Here is a tiny trained network, its code and every weight. The questions are about switching its units off for an input and a class, where a switched-off unit gives its printed mean instead of its output.

import numpy as np


def w(rows, s, z=0):
    codes = np.array(rows[::2]) - 128.0
    scale = np.full(codes.shape[1], s)
    scale[-1] = z or s
    return codes * scale


def f(y):
    return np.maximum(y, 0)


def log_softmax(a):
    a = a - a.max(-1, keepdims=True)
    return a - np.log(np.exp(a).sum(-1, keepdims=True))


def net(x, mask):
    res = np.array(x, float).reshape(1, 6) / 4 @ E
    y = f(res @ A[0][:, :-1].T + A[0][:, -1])
    res = res + np.where(mask, y, B[0][:, -1]) @ B[0][:, :-1]
    return log_softmax(res[-1] @ U[:, :-1].T + U[:, -1])


A, B = {}, {}
E = w([
[176,82,150,239,36,118,56,44,73,58],'x0',
[99,52,93,71,20,53,160,97,11,202],'x1',
[142,185,34,65,83,233,61,56,192,159],'x2',
[98,26,100,86,221,1,97,37,163,83],'x3',
[31,150,78,198,133,81,45,194,120,151],'x4',
[100,239,226,58,64,38,76,107,180,142],'x5',
],0.0078)
A[0] = w([
[107,71,75,77,84,101,139,140,81,157,14],'n1',
[101,95,112,89,207,87,106,24,136,110,48],'n2',
[176,128,110,188,80,109,63,107,94,94,35],'n3',
[135,98,178,197,81,140,66,72,104,94,66],'n4',
[142,57,84,172,158,174,153,161,119,143,103],'n5',
[130,151,20,86,102,187,53,52,176,165,90],'n6',
[209,143,166,119,94,158,183,129,124,138,96],'n7',
[141,115,54,146,144,168,145,117,135,114,89],'n8',
[246,109,186,76,121,164,220,43,129,104,73],'n9',
[98,88,100,104,84,125,177,117,74,188,47],'n10',
[114,181,96,211,172,130,98,182,200,73,82],'n11',
[113,136,64,162,108,121,116,135,165,148,29],'n12',
[63,134,94,88,178,137,157,158,163,198,25],'n13',
[157,134,132,213,94,106,85,65,112,85,18],'n14',
[170,148,189,165,221,185,115,131,181,84,127],'n15',
[30,137,108,214,138,128,40,169,136,156,86],'n16',
[134,118,233,177,145,48,191,192,108,116,87],'n17',
[137,66,59,168,152,157,173,148,139,140,38],'n18',
[81,97,207,188,173,119,189,156,51,102,61],'n19',
[105,121,114,76,176,141,163,165,161,181,8],'n20',
[197,68,2,163,167,181,159,148,85,112,65],'n21',
[143,143,134,127,81,202,113,189,95,166,21],'n22',
[149,138,181,139,159,183,137,127,215,63,12],'n23',
[79,141,108,81,178,134,141,172,140,221,49],'n24',
[150,187,140,181,60,163,172,207,108,180,100],'n25',
[128,81,186,171,133,107,137,194,129,124,33],'n26',
[153,154,134,142,109,146,142,141,113,141,2],'n27',
[110,67,69,85,197,52,98,54,150,102,80],'n28',
[147,123,125,178,87,145,64,66,105,85,29],'n29',
[122,122,86,81,62,117,154,109,36,169,93],'n30',
[168,162,97,140,80,119,151,156,89,166,69],'n31',
[106,156,184,163,88,199,142,163,105,175,71],'n32',
[120,199,252,53,68,79,47,89,182,153,92],'n33',
[24,159,47,206,111,99,43,200,88,164,71],'n34',
[79,85,116,84,41,94,162,102,66,225,89],'n35',
[91,152,112,44,190,123,188,189,143,178,75],'n36',
[142,125,41,101,80,184,70,81,180,161,53],'n37',
[155,178,148,156,99,192,138,173,97,147,71],'n38',
[231,114,177,83,145,144,196,81,124,112,79],'n39',
],0.0098,0.0041)
B[0] = w([
[172,145,141,197,150,109,101,130,179,120,183],'n1',
[74,114,152,148,155,129,129,126,156,23,198],'n2',
[167,75,218,96,117,203,137,173,85,139,193],'n3',
[158,74,201,71,118,175,128,172,100,151,208],'n4',
[80,156,123,95,61,104,99,144,138,153,199],'n5',
[171,227,73,88,199,87,253,150,36,108,228],'n6',
[72,90,141,139,145,120,167,48,179,143,184],'n7',
[108,164,86,89,82,96,95,140,118,134,172],'n8',
[95,88,118,97,160,104,182,56,208,222,225],'n9',
[202,151,128,179,129,82,76,136,151,116,185],'n10',
[210,126,122,190,122,105,92,111,175,130,207],'n11',
[128,147,136,102,121,101,162,97,134,151,151],'n12',
[170,90,189,69,107,203,139,178,97,132,187],'n13',
[156,106,183,81,101,188,148,187,100,120,198],'n14',
[190,129,100,208,146,96,59,158,163,128,222],'n15',
[123,92,122,147,146,113,162,56,201,203,208],'n16',
[139,228,61,89,134,96,197,165,44,145,203],'n17',
[101,165,122,109,52,113,79,155,145,137,185],'n18',
[147,218,73,49,159,116,197,148,67,125,200],'n19',
[155,77,173,75,125,190,115,150,63,133,177],'n20',
[46,159,115,112,12,91,40,186,114,153,226],'n21',
[77,123,138,121,186,136,132,131,137,45,185],'n22',
[226,147,136,208,128,92,74,127,183,131,192],'n23',
[166,91,174,82,112,167,128,153,109,138,192],'n24',
[34,93,153,155,167,115,135,118,145,58,213],'n25',
[156,180,100,91,160,121,191,141,90,127,167],'n26',
[118,122,139,122,142,126,137,136,159,97,143],'n27',
[54,108,150,147,178,149,125,115,160,32,217],'n28',
[164,97,192,53,132,215,135,190,59,152,195],'n29',
[214,116,118,195,137,107,75,129,177,112,203],'n30',
[116,135,132,159,181,151,107,148,165,81,167],'n31',
[91,102,129,145,155,118,114,136,128,62,188],'n32',
[53,175,81,104,2,90,52,171,122,150,248],'n33',
[86,59,114,132,146,133,200,5,226,208,230],'n34',
[228,136,95,200,141,108,81,143,182,104,220],'n35',
[167,28,195,107,86,195,123,198,77,147,211],'n36',
[139,190,87,95,182,105,221,164,66,140,203],'n37',
[106,133,139,144,152,130,126,121,136,64,192],'n38',
[110,79,114,115,126,116,152,48,179,178,200],'n39',
],0.0078,0.014)
U = w([
[183,70,206,91,100,189,127,159,90,164,102],'0',
[241,135,93,195,136,98,68,125,166,137,86],'1',
[150,199,51,97,160,106,199,134,70,143,108],'2',
[40,99,143,142,164,127,118,113,147,21,127],'3',
[59,163,93,108,12,94,53,141,125,187,167],'4',
[106,72,112,127,138,118,168,47,181,248,202],'5',
[103,113,105,163,124,130,104,107,125,151,254],'6',
[102,118,124,147,136,160,81,68,77,145,84],'7',
],0.011,0.0067)

Each question gives the input, the list of numbers given to net, and the class t.
The units are the neurons (one row each of A and B). Each row of codes is followed by its name. A weight is (code - 128) times the scale printed after its matrix; where a second scale follows, it is the last column's (A, B and U).
mask holds one flag per neuron, in row order. A switched-off neuron (its flag False) gives its mean, the last column of its row in B, instead of its output. The means were averaged over made-up inputs and are rounded, as every weight is.
A unit's drop is (log p(t) with every unit on - log p(t) with that unit switched off) / (log p(t) with every unit on - log p(t) with every unit switched off).
The circuit of an input: a set's keep is (log p(t) with only the set's units on - log p(t) with every unit switched off) / (log p(t) with every unit on - log p(t) with every unit switched off). Starting from the 12 units with the biggest drops (on a tie, the unit counted first), units are removed one at a time, each time the one whose removal leaves the highest keep (on an exact tie, the one counted first), for as long as the keep stays at least 0.8.
units of the circuit, in order: the units of the circuit, biggest drop first
most important unit: the unit with the biggest drop
k most important neurons: the k neurons with the biggest drops, biggest first
drop when u is switched off: that unit's drop, to one decimal
input [5,4,-2,6,3,-5], class 3: units of the circuit, in order => [n28]
input [3,-1,1,-1,-6,-5], class 5: 4 most important neurons => [n9, n33, n39, n7]
input [4,2,-3,5,-1,3], class 3: 2 most important neurons => [n28, n2]
input [-6,-3,6,3,4,6], class 0: 3 most important neurons => [n36, n13, n24]
input [8,8,3,8,-5,-3], class 0: 4 most important neurons => [n29, n4, n3, n14]
input [-2,1,-7,-2,-4,-8], class 4: 4 most important neurons => [n21, n6, n5, n18]
input [7,8,7,-5,-6,1], class 1: 3 most important neurons => [n35, n30, n10]
input [-7,-7,-6,-3,6,7], class 0: 2 most important neurons => [n36, n13]
input [2,4,6,6,-4,-4], class 2: 3 most important neurons => [n6, n37, n25]
input [3,7,-6,-6,1,-4], class 1: 3 most important neurons => [n35, n30, n10]
input [6,-5,7,-5,-1,3], class 2: 2 most important neurons => [n6, n37]
input [-5,-1,3,-6,1,6], class 3: 4 most important neurons => [n25, n21, n22, n32]
input [0,6,8,3,-6,2], class 2: 2 most important neurons => [n6, n37]
input [6,-6,6,5,0,3], class 0: units of the circuit, in order => [n29]
input [4,5,-6,-5,-6,4], class 2: 4 most important neurons => [n17, n34, n19, n16]
input [4,-6,-7,2,7,1], class 2: 3 most important neurons => [n17, n19, n26]
input [-6,0,8,-7,1,1], class 2: 2 most important neurons => [n6, n37]
input [1,1,5,-6,2,2], class 3: units of the circuit, in order => [n25, n22]
input [2,-5,3,4,-7,-3], class 5: drop when n30 is switched off => 0.1
input [-2,8,5,7,7,-4], class 1: most important unit => n35
input [1,6,-5,-3,-7,6], class 5: drop when n9 is switched off => 1.5
input [-1,6,3,-8,6,1], class 3: drop when n25 is switched off => 0.4
input [-7,-6,4,5,-4,7], class 0: drop when n13 is switched off => 0.6
